Below is a small trained network, with its code and all its weights. Each question gives an input and a target symbol and asks what happens when units are switched off, that is, made to give their printed mean instead of their output.

import numpy as np


def w(rows, s, z=0):
    codes = np.array(rows[::2]) - 128.0
    scale = np.full(codes.shape[1], s)
    scale[-1] = z or s
    return codes * scale


def f(y):
    return np.maximum(y, 0)


def softmax(a):
    e = np.exp(a - a.max(-1, keepdims=True))
    return e / e.sum(-1, keepdims=True)


def log_softmax(a):
    a = a - a.max(-1, keepdims=True)
    return a - np.log(np.exp(a).sum(-1, keepdims=True))


def net(x, mask):
    ids = ['δηθλμξπστφψ'.index(c) for c in x.split()]
    T = len(ids)
    res = E[ids] + P[:T]
    u = 0
    for l in range(3):
        r = res
        for j in range(2):
            rows = slice(2 * j, 2 * j + 2)
            q, k, v = (r @ M[l][rows].T for M in (Q, K, V))
            z = softmax(np.where(np.tri(T) > 0, q @ k.T / 2**0.5, -1e9)) @ v
            o = O[l][rows]
            res = res + np.where(mask[u + j], z, o[:, -1]) @ o[:, :-1]
        u += 2
        y = f(res @ A[l][:, :-1].T + A[l][:, -1])
        res = res + np.where(mask[u : u + 4], y, B[l][:, -1]) @ B[l][:, :-1]
        u += 4
    return log_softmax(res[-1] @ U[:, :-1].T + U[:, -1])


Q, K, V, O, A, B = {}, {}, {}, {}, {}, {}
E = w([
[188,185,116,125,139,75,123,143,95,170,16],'δ',
[92,198,189,114,170,74,65,124,135,90,150],'η',
[127,195,40,137,190,245,91,64,126,98,160],'θ',
[97,25,79,129,121,64,164,158,173,184,145],'λ',
[206,176,142,125,212,126,174,203,107,145,103],'μ',
[186,68,51,156,83,92,153,103,85,154,100],'ξ',
[36,67,137,95,32,68,154,118,71,136,173],'π',
[146,126,63,124,233,137,6,66,200,111,65],'σ',
[228,106,153,150,95,217,134,143,126,131,106],'τ',
[50,98,78,157,97,113,34,190,200,54,162],'φ',
[217,68,8,174,141,200,122,230,160,96,160],'ψ',
],0.017)
P = w([
[143,68,101,215,178,159,158,138,138,6,179],'0',
[129,154,75,109,152,140,129,147,140,193,74],'1',
[108,118,144,131,156,120,134,141,108,153,101],'2',
[129,125,129,126,152,139,98,147,92,148,101],'3',
[129,119,140,124,160,139,107,156,115,134,125],'4',
[126,158,154,152,143,123,112,142,112,133,108],'5',
[130,158,132,153,157,126,113,150,139,151,82],'6',
[103,151,130,153,87,127,120,140,140,125,112],'7',
[113,127,159,153,131,110,146,152,131,115,116],'8',
[133,68,123,123,150,128,125,163,125,122,141],'9',
[114,108,125,146,118,145,110,136,100,124,86],'10',
[109,131,155,157,148,100,142,154,139,112,111],'11',
],0.012)
Q[0] = w([
[166,138,53,174,171,159,183,203,167,176,41],'L0H0',
[47,176,114,85,78,90,154,147,40,239,255],'L0H0',
[120,201,157,46,15,177,135,51,112,135,185],'L0H1',
[119,140,128,164,77,185,110,230,52,209,131],'L0H1',
],0.0053)
K[0] = w([
[175,142,73,185,183,144,254,53,202,44,188],'L0H0',
[169,68,156,116,103,60,217,149,131,192,146],'L0H0',
[129,125,116,35,165,189,134,35,86,242,133],'L0H1',
[215,175,192,149,130,130,199,225,80,141,203],'L0H1',
],0.0054)
V[0] = w([
[45,111,108,120,93,25,102,149,202,159,77],'L0H0',
[98,107,221,211,75,223,87,117,175,184,133],'L0H0',
[192,132,60,152,88,86,163,71,116,141,53],'L0H1',
[66,202,92,84,139,169,70,68,2,73,102],'L0H1',
],0.0069)
O[0] = w([
[181,123,126,186,223,140,2,208,152,178,144,84],'L0H0',
[147,43,154,73,122,135,122,115,199,156,129,3],'L0H0',
[218,74,119,129,187,85,107,135,104,150,169,107],'L0H1',
[67,137,187,85,20,57,175,37,10,100,106,88],'L0H1',
],0.008,0.0043)
A[0] = w([
[160,143,62,121,176,121,159,212,44,184,72,183],'L0N0',
[103,89,80,197,89,98,255,132,86,127,134,164],'L0N1',
[133,72,145,88,66,210,148,147,120,127,164,9],'L0N2',
[199,111,173,78,68,219,170,95,118,153,138,125],'L0N3',
],0.0062,0.0012)
B[0] = w([
[74,248,235,184,190,48,104,119,210,90,135,254],'L0N0',
[147,156,104,123,168,155,49,194,197,197,201,197],'L0N1',
[150,66,94,169,73,129,153,219,67,212,119,138],'L0N2',
[157,188,143,120,163,1,96,187,238,92,141,142],'L0N3',
],0.0081,0.0092)
Q[1] = w([
[103,164,161,151,97,116,1,178,167,92,146],'L1H0',
[88,150,120,118,89,134,197,154,102,176,118],'L1H0',
[81,124,100,112,184,86,80,168,199,122,106],'L1H1',
[185,124,166,150,64,100,49,247,143,87,171],'L1H1',
],0.0056)
K[1] = w([
[168,71,133,118,176,194,166,82,225,78,98],'L1H0',
[115,112,109,147,233,111,47,179,74,139,85],'L1H0',
[204,71,17,194,153,78,142,125,159,95,116],'L1H1',
[101,127,181,254,92,88,146,171,194,76,135],'L1H1',
],0.0064)
V[1] = w([
[144,131,162,90,63,116,119,173,152,152,166],'L1H0',
[122,113,107,196,158,61,88,202,146,180,146],'L1H0',
[140,101,19,85,48,209,143,131,141,230,120],'L1H1',
[87,89,202,159,148,196,106,106,254,94,67],'L1H1',
],0.0064)
O[1] = w([
[94,49,121,54,2,101,163,142,46,188,199,103],'L1H0',
[145,132,89,104,128,27,71,126,86,180,251,221],'L1H0',
[158,46,138,144,50,121,159,136,80,70,223,8],'L1H1',
[78,121,101,194,84,56,120,208,92,67,108,170],'L1H1',
],0.0087,0.015)
A[1] = w([
[62,90,186,113,121,89,110,94,52,78,104,56],'L1N0',
[148,189,3,163,221,209,172,88,13,134,229,245],'L1N1',
[111,153,120,150,73,133,25,187,177,108,91,43],'L1N2',
[202,58,164,137,123,139,66,166,91,178,66,226],'L1N3',
],0.0056,0.0012)
B[1] = w([
[199,131,99,81,160,159,181,87,243,81,20,137],'L1N0',
[107,127,245,203,130,100,255,131,243,128,173,177],'L1N1',
[55,132,175,86,126,33,224,132,33,100,153,248],'L1N2',
[58,133,186,98,175,111,115,176,136,110,98,137],'L1N3',
],0.0086,0.012)
Q[2] = w([
[110,114,127,75,171,66,101,162,185,98,124],'L2H0',
[95,160,91,160,188,104,100,131,126,152,132],'L2H0',
[44,141,181,109,95,37,98,129,254,99,138],'L2H1',
[69,135,66,139,127,31,130,113,170,135,119],'L2H1',
],0.0088)
K[2] = w([
[127,112,130,143,112,160,201,57,107,64,121],'L2H0',
[130,157,175,186,125,129,159,43,169,73,153],'L2H0',
[75,159,52,136,166,194,197,2,155,146,210],'L2H1',
[116,88,207,203,173,109,179,29,120,158,126],'L2H1',
],0.0064)
V[2] = w([
[42,94,155,107,133,165,156,85,171,2,59],'L2H0',
[64,150,176,97,114,205,157,211,132,148,110],'L2H0',
[129,122,192,172,53,223,127,118,88,122,231],'L2H1',
[111,131,167,92,92,73,99,104,42,170,111],'L2H1',
],0.0078)
O[2] = w([
[83,91,63,170,54,124,99,100,92,161,86,111],'L2H0',
[110,142,120,161,55,109,62,157,179,55,187,145],'L2H0',
[94,85,163,135,88,172,157,122,82,145,168,52],'L2H1',
[92,13,122,88,135,1,65,80,143,135,119,6],'L2H1',
],0.0091,0.016)
A[2] = w([
[76,197,102,208,100,211,189,216,17,182,95,245],'L2N0',
[130,132,92,255,56,132,58,93,150,166,119,163],'L2N1',
[124,112,135,124,104,220,138,142,74,63,130,98],'L2N2',
[93,140,168,83,104,91,194,106,126,112,113,250],'L2N3',
],0.0053,0.0021)
B[2] = w([
[176,13,127,138,84,94,89,92,140,141,157,253],'L2N0',
[138,174,193,35,205,194,159,178,84,125,58,158],'L2N1',
[2,102,11,117,61,107,164,86,103,66,96,137],'L2N2',
[188,15,129,251,115,238,65,148,206,119,133,156],'L2N3',
],0.0095,0.026)
U = w([
[115,118,128,67,151,122,114,86,201,144,138,149],'δ',
[32,161,178,107,97,157,171,206,140,153,89,62],'η',
[97,113,155,90,93,122,172,130,183,126,112,105],'θ',
[114,155,115,126,151,83,205,126,36,118,162,9],'λ',
[138,156,116,180,101,181,2,139,182,122,176,74],'μ',
[177,124,124,123,157,167,145,117,91,185,152,93],'ξ',
[45,110,226,147,134,138,86,127,129,184,163,252],'π',
[130,96,60,217,198,156,155,93,67,157,112,243],'σ',
[188,33,157,56,117,106,104,125,215,110,118,249],'τ',
[81,84,131,158,126,69,125,107,156,102,134,24],'φ',
[156,109,87,156,143,115,202,139,58,111,151,10],'ψ',
],0.0064,0.0026)

Each question gives the input, a string of symbols that net reads in full, and the target symbol t.
The units are the heads (2 rows each of Q, K, V and O) and the neurons (one row each of A and B). Each row of codes is followed by its name. A weight is (code - 128) times the scale printed after its matrix; where a second scale follows, it is the last column's (O, A, B and U).
mask holds one flag per unit, layer by layer, with each layer's heads first. A switched-off unit (its flag False) gives its mean, the last column of its rows in O or B, instead of its output. The means were averaged over made-up inputs and are rounded, as every weight is.
A unit's drop is (log p(t) with every unit on - log p(t) with that unit switched off) / (log p(t) with every unit on - log p(t) with every unit switched off).
The circuit of an input: a set's keep is (log p(t) with only the set's units on - log p(t) with every unit switched off) / (log p(t) with every unit on - log p(t) with every unit switched off). Starting from the 12 units with the biggest drops (on a tie, the unit counted first), units are removed one at a time, each time the one whose removal leaves the highest keep (on an exact tie, the one counted first), for as long as the keep stays at least 0.8.
units of the circuit, in order: the units of the circuit, biggest drop first
k most important neurons: the k neurons with the biggest drops, biggest first
k most important neurons of layer l: the k neurons of layer l with the biggest drops, biggest first
which heads matter: for each layer, one digit per head in row order, 1 if its drop is at least 0.15 and else 0, layers parted by /
input π μ π μ π μ η μ δ, target π: 3 most important neurons	(L0N0, L1N1, L0N1)
input π ξ φ μ σ μ μ, target π: which heads matter	00 / 01 / 01
input σ μ ψ, target σ: units of the circuit, in order	(L2H0)
input σ σ η η λ, target σ: units of the circuit, in order	(L2H0, L1H0)
input η μ η ξ τ η, target η: which heads matter	01 / 10 / 10
input π δ π δ τ μ μ μ, target π: units of the circuit, in order	(L2H1, L0N0, L1H1, L0N1)
input τ μ ξ, target τ: units of the circuit, in order	(L0N3, L2H1)
input ψ τ μ φ μ η μ, target ψ: 2 most important neurons	(L2N2, L1N1)
input μ μ π η θ ψ σ φ ψ, target ψ: which heads matter	10 / 01 / 01
input η ξ μ ψ δ μ μ φ, target η: 2 most important neurons	(L2N1, L2N0)
input δ μ π, target δ: which heads matter	00 / 01 / 01
input μ τ η, target μ: 2 most important neurons	(L1N1, L2N1)
input τ ξ η σ, target τ: which heads matter	10 / 10 / 01
input σ δ η, target σ: which heads matter	00 / 00 / 10
input φ π η, target φ: which heads matter	10 / 01 / 01
input μ φ μ μ ψ π μ σ μ δ μ λ, target μ: which heads matter	10 / 00 / 01
input μ π σ η π σ μ μ θ μ μ, target μ: 2 most important neurons	(L1N1, L0N0)
input π η π η τ μ σ τ, target π: which heads matter	00 / 11 / 01
input λ μ μ ξ ξ λ, target λ: 2 most important neurons	(L1N1, L2N0)
input θ π μ η σ π π μ μ σ, target σ: most important neuron	(L0N0)
input φ μ θ η μ η η π μ φ, target φ: 2 most important neurons of layer 2	(L2N0, L2N2)
input τ ψ μ π, target τ: 2 most important neurons of layer 0	(L0N3, L0N2)
input η μ λ λ ψ η μ η π η δ ψ, target η: 2 most important neurons	(L2N1, L2N0)
input η μ σ μ τ, target η: most important neuron	(L2N1)
input μ π μ μ δ, target μ: 2 most important neurons	(L1N1, L0N1)
input μ τ μ μ ξ η π ψ μ π μ λ, target μ: 2 most important neurons of layer 1	(L1N1, L1N2)
